Below is a small trained network, with its code and all its weights. Each question gives an input and a class and asks what happens when units are switched off, that is, made to give their printed mean instead of their output.

import numpy as np


def w(rows, s, z=0):
    codes = np.array(rows[::2]) - 128.0
    scale = np.full(codes.shape[1], s)
    scale[-1] = z or s
    return codes * scale


def f(y):
    return y / 2 * (1 + np.tanh(0.7978845608 * (y + 0.044715 * y**3)))


def log_softmax(a):
    a = a - a.max(-1, keepdims=True)
    return a - np.log(np.exp(a).sum(-1, keepdims=True))


def net(x, mask):
    res = np.array(x, float).reshape(1, 6) / 4 @ E
    y = f(res @ A[0][:, :-1].T + A[0][:, -1])
    res = res + np.where(mask, y, B[0][:, -1]) @ B[0][:, :-1]
    return log_softmax(res[-1] @ U[:, :-1].T + U[:, -1])


A, B = {}, {}
E = w([
[4,103,104,146,83,206,156,51,166],'x0',
[144,194,126,66,136,4,216,74,36],'x1',
[153,133,89,20,234,246,34,157,70],'x2',
[195,45,98,99,228,105,200,95,158],'x3',
[120,165,143,233,123,190,168,201,171],'x4',
[43,15,243,166,145,180,135,113,1],'x5',
],0.0086)
A[0] = w([
[148,119,171,205,163,148,145,81,23,184],'n1',
[159,158,86,101,153,180,64,198,139,194],'n2',
[120,225,106,132,153,52,145,123,109,234],'n3',
[76,105,126,169,74,117,141,114,165,252],'n4',
[93,49,157,170,142,160,137,132,126,199],'n5',
[83,173,153,136,82,146,92,127,208,174],'n6',
[94,142,118,111,179,91,152,160,87,175],'n7',
[126,79,55,121,169,10,171,55,186,225],'n8',
[47,96,204,148,147,139,109,123,59,101],'n9',
[135,157,160,126,101,115,156,107,63,131],'n10',
[148,138,99,123,79,67,151,141,202,205],'n11',
[107,151,144,184,104,169,100,132,196,176],'n12',
[70,44,153,124,207,112,170,121,145,191],'n13',
[137,169,104,211,199,102,145,222,147,137],'n14',
[88,114,154,124,167,144,122,99,67,202],'n15',
[105,148,192,94,127,127,124,117,32,252],'n16',
[117,40,148,149,101,173,115,127,121,217],'n17',
],0.012,0.0035)
B[0] = w([
[114,127,162,102,123,87,156,230,89,208],'n1',
[83,148,83,16,196,197,88,199,230,216],'n2',
[171,161,59,80,110,29,135,73,125,217],'n3',
[78,113,128,213,49,153,145,64,75,227],'n4',
[97,11,136,179,138,168,144,184,113,208],'n5',
[67,112,128,171,43,167,61,47,180,218],'n6',
[159,212,205,108,177,98,154,127,105,167],'n7',
[163,67,122,184,222,143,194,17,82,251],'n8',
[107,108,154,91,64,111,160,238,102,223],'n9',
[95,166,184,59,46,74,141,101,57,177],'n10',
[110,133,25,138,144,117,190,82,169,227],'n11',
[62,188,162,254,87,152,83,156,243,220],'n12',
[202,64,187,196,160,167,154,157,109,200],'n13',
[254,215,127,127,87,124,161,187,209,200],'n14',
[123,90,169,86,110,116,100,171,41,193],'n15',
[110,163,220,21,98,70,77,97,63,215],'n16',
[83,20,140,133,142,208,135,185,128,203],'n17',
],0.0077,0.016)
U = w([
[73,101,75,56,223,171,11,131,169,192],'0',
[129,103,64,129,148,85,202,41,128,8],'1',
[47,114,130,189,99,153,90,96,171,196],'2',
[83,69,162,117,120,129,140,177,67,99],'3',
[191,146,112,127,151,131,138,154,214,53],'4',
[166,63,179,151,221,156,170,62,104,238],'5',
[89,181,165,61,123,59,111,65,65,171],'6',
],0.012,0.0019)

Each question gives the input, the list of numbers given to net, and the class t.
The units are the neurons (one row each of A and B). Each row of codes is followed by its name. A weight is (code - 128) times the scale printed after its matrix; where a second scale follows, it is the last column's (A, B and U).
mask holds one flag per neuron, in row order. A switched-off neuron (its flag False) gives its mean, the last column of its row in B, instead of its output. The means were averaged over made-up inputs and are rounded, as every weight is.
A unit's drop is (log p(t) with every unit on - log p(t) with that unit switched off) / (log p(t) with every unit on - log p(t) with every unit switched off).
The circuit of an input: a set's keep is (log p(t) with only the set's units on - log p(t) with every unit switched off) / (log p(t) with every unit on - log p(t) with every unit switched off). Starting from the 12 units with the biggest drops (on a tie, the unit counted first), units are removed one at a time, each time the one whose removal leaves the highest keep (on an exact tie, the one counted first), for as long as the keep stays at least 0.8.
units of the circuit, in order: the units of the circuit, biggest drop first
most important unit: the unit with the biggest drop
k most important neurons: the k neurons with the biggest drops, biggest first
drop of u: that unit's drop, to one decimal
input [2,-6,3,-8,-4,-8], class 0: units of the circuit, in order -> n2
input [-3,-3,2,7,-7,-7], class 1: units of the circuit, in order -> n8; n11; n13
input [-5,-2,5,-5,-6,3], class 0: 3 most important neurons -> n2; n4; n3
input [-3,7,-3,7,2,7], class 3: 2 most important neurons -> n1; n13
input [-8,-2,-7,-7,-1,-3], class 4: 2 most important neurons -> n14; n8
input [7,4,2,-5,1,1], class 6: units of the circuit, in order -> n16; n5
input [0,-7,-3,7,-6,-4], class 5: 2 most important neurons -> n8; n3
input [4,2,-8,-8,-3,-8], class 1: 3 most important neurons -> n3; n11; n8
input [-1,-3,7,8,4,3], class 0: 3 most important neurons -> n2; n8; n4
input [-6,-6,5,-1,6,-1], class 0: 2 most important neurons -> n2; n13
input [4,-7,2,-2,8,7], class 3: 4 most important neurons -> n9; n5; n17; n1
input [3,-2,3,7,-3,-8], class 1: 3 most important neurons -> n8; n11; n17
input [-2,4,-1,6,6,-1], class 1: 2 most important neurons -> n8; n3
input [-5,1,8,-1,-3,3], class 6: most important unit -> n16
input [-6,-8,-6,8,-1,-2], class 5: 3 most important neurons -> n8; n3; n2
input [-6,5,0,2,-1,7], class 6: drop of n3 -> 0.0
input [1,-8,1,6,-2,-2], class 0: drop of n2 -> 0.2
input [3,4,-2,3,-2,1], class 5: drop of n13 -> 0.1
